Here is a tiny trained network, its code and every weight. The questions are about switching its units off for an input and a target symbol, where a switched-off unit gives its printed mean instead of its output.

import numpy as np


def w(rows, s, z=0):
    codes = np.array(rows[::2]) - 128.0
    scale = np.full(codes.shape[1], s)
    scale[-1] = z or s
    return codes * scale


def f(y):
    return np.maximum(y, 0)


def softmax(a):
    e = np.exp(a - a.max(-1, keepdims=True))
    return e / e.sum(-1, keepdims=True)


def log_softmax(a):
    a = a - a.max(-1, keepdims=True)
    return a - np.log(np.exp(a).sum(-1, keepdims=True))


def net(x, mask):
    ids = ['βγθμσφ'.index(c) for c in x.split()]
    T = len(ids)
    res = E[ids] + P[:T]
    r = res
    for j in range(3):
        rows = slice(2 * j, 2 * j + 2)
        q, k, v = (r @ M[0][rows].T for M in (Q, K, V))
        z = softmax(np.where(np.tri(T) > 0, q @ k.T / 2**0.5, -1e9)) @ v
        o = O[0][rows]
        res = res + np.where(mask[j], z, o[:, -1]) @ o[:, :-1]
    y = f(res @ A[0][:, :-1].T + A[0][:, -1])
    res = res + np.where(mask[3:11], y, B[0][:, -1]) @ B[0][:, :-1]
    return log_softmax(res[-1] @ U[:, :-1].T + U[:, -1])


Q, K, V, O, A, B = {}, {}, {}, {}, {}, {}
E = w([
[1,124,201,54,107,161,130,145],'β',
[124,106,201,68,157,132,137,61],'γ',
[159,217,142,6,141,205,111,175],'θ',
[109,108,95,184,102,221,253,85],'μ',
[237,40,132,159,193,103,74,136],'σ',
[147,50,32,110,73,47,190,33],'φ',
],0.0099)
P = w([
[160,133,194,186,68,124,140,132],'0',
[133,37,142,79,215,111,255,136],'1',
[159,139,189,188,74,124,142,136],'2',
[124,110,67,78,180,144,160,92],'3',
[154,151,183,180,76,123,142,144],'4',
[117,129,72,75,163,170,116,77],'5',
[153,167,184,181,82,116,137,137],'6',
[103,140,80,71,149,182,81,63],'7',
[152,167,182,183,75,118,133,137],'8',
[82,143,79,68,133,189,57,60],'9',
[143,174,180,178,80,120,127,133],'10',
],0.007)
Q[0] = w([
[177,83,124,124,108,2,91,86],'h0',
[126,138,136,20,206,138,123,144],'h0',
[107,190,186,114,110,135,111,200],'h1',
[185,146,120,172,117,99,40,200],'h1',
[167,80,63,110,182,96,130,89],'h2',
[194,171,138,105,195,168,76,146],'h2',
],0.0083)
K[0] = w([
[148,107,106,123,123,68,95,94],'h0',
[136,194,188,45,152,141,64,176],'h0',
[127,170,118,80,170,174,108,161],'h1',
[252,127,121,153,192,90,81,203],'h1',
[209,100,72,153,144,60,93,77],'h2',
[158,142,131,112,177,138,114,137],'h2',
],0.012)
V[0] = w([
[167,71,106,206,98,124,175,116],'h0',
[95,174,143,57,216,117,47,169],'h0',
[197,32,149,189,190,93,43,184],'h1',
[253,200,94,81,159,174,101,199],'h1',
[210,143,56,164,166,140,86,100],'h2',
[121,200,119,89,89,211,145,245],'h2',
],0.0056)
O[0] = w([
[141,223,175,152,116,136,45,129,32],'h0',
[93,1,37,114,155,116,171,213,166],'h0',
[21,210,74,122,224,102,5,69,2],'h1',
[222,182,204,124,76,194,56,119,208],'h1',
[239,102,68,146,126,115,231,194,84],'h2',
[219,226,204,150,111,164,102,130,197],'h2',
],0.0049,0.0018)
A[0] = w([
[85,200,162,203,55,102,126,133,140],'n0',
[106,175,174,111,55,131,65,183,116],'n1',
[148,104,1,120,165,141,131,102,52],'n2',
[217,211,165,121,61,155,146,108,247],'n3',
[101,34,95,106,189,95,175,139,46],'n4',
[196,115,211,183,138,130,99,123,245],'n5',
[159,216,129,146,122,158,17,138,177],'n6',
[153,82,37,123,81,119,187,163,201],'n7',
],0.0077,0.0015)
B[0] = w([
[174,195,55,205,78,90,253,221,164],'n0',
[155,6,129,148,56,185,146,146,183],'n1',
[44,96,149,69,185,225,144,117,171],'n2',
[62,145,60,58,106,103,92,33,254],'n3',
[183,145,90,181,63,237,143,160,180],'n4',
[40,206,182,112,243,133,219,163,199],'n5',
[221,147,136,212,73,145,23,148,190],'n6',
[141,63,250,181,186,74,154,183,178],'n7',
],0.0066,0.0074)
U = w([
[188,86,193,181,121,162,198,254,76],'β',
[30,138,152,62,220,124,134,42,183],'γ',
[130,118,64,111,72,180,56,25,162],'θ',
[118,197,66,164,129,138,167,147,4],'μ',
[168,160,170,184,159,106,105,161,134],'σ',
[179,104,89,139,90,38,132,114,192],'φ',
],0.0091,0.0028)

Each question gives the input, a string of symbols that net reads in full, and the target symbol t.
The units are the heads (2 rows each of Q, K, V and O) and the neurons (one row each of A and B). Each row of codes is followed by its name. A weight is (code - 128) times the scale printed after its matrix; where a second scale follows, it is the last column's (O, A, B and U).
mask holds one flag per unit, heads first, then neurons. A switched-off unit (its flag False) gives its mean, the last column of its rows in O or B, instead of its output. The means were averaged over made-up inputs and are rounded, as every weight is.
A unit's drop is (log p(t) with every unit on - log p(t) with that unit switched off) / (log p(t) with every unit on - log p(t) with every unit switched off).
The circuit of an input: a set's keep is (log p(t) with only the set's units on - log p(t) with every unit switched off) / (log p(t) with every unit on - log p(t) with every unit switched off). Starting from all 11 units, units are removed one at a time, each time the one whose removal leaves the highest keep (on an exact tie, the one counted first), for as long as the keep stays at least 0.8.
units of the circuit, in order: the units of the circuit, biggest drop first
k most important neurons: the k neurons with the biggest drops, biggest first
which heads matter: for each layer, one digit per head in row order, 1 if its drop is at least 0.15 and else 0, layers parted by /
drop of u: that unit's drop, to one decimal
input β β φ σ γ θ μ μ θ σ σ, target σ: which heads matter	110
input σ σ σ γ σ θ, target β: which heads matter	101
input θ β θ β θ γ β, target β: units of the circuit, in order	(n3, h0)
input θ σ σ σ γ φ θ β, target β: which heads matter	110
input θ θ μ μ μ θ γ β θ σ, target β: which heads matter	101
input μ γ σ θ, target β: which heads matter	100
input σ μ θ σ, target γ: which heads matter	010
input σ θ μ γ φ σ, target γ: units of the circuit, in order	(h1, n2)
input β φ γ σ σ γ θ μ θ, target θ: which heads matter	000
input φ μ β θ β β θ σ, target β: 2 most important neurons	(n3, n4)
input μ θ θ γ, target β: which heads matter	110
input θ θ θ θ γ, target γ: 3 most important neurons	(n5, n3, n6)
input σ β μ, target μ: 2 most important neurons	(n0, n3)
input θ σ θ θ β μ, target β: drop of h1	1.1
input μ μ σ, target σ: drop of n6	0.4
input φ θ θ σ γ θ β β μ φ, target γ: drop of n3	-0.3
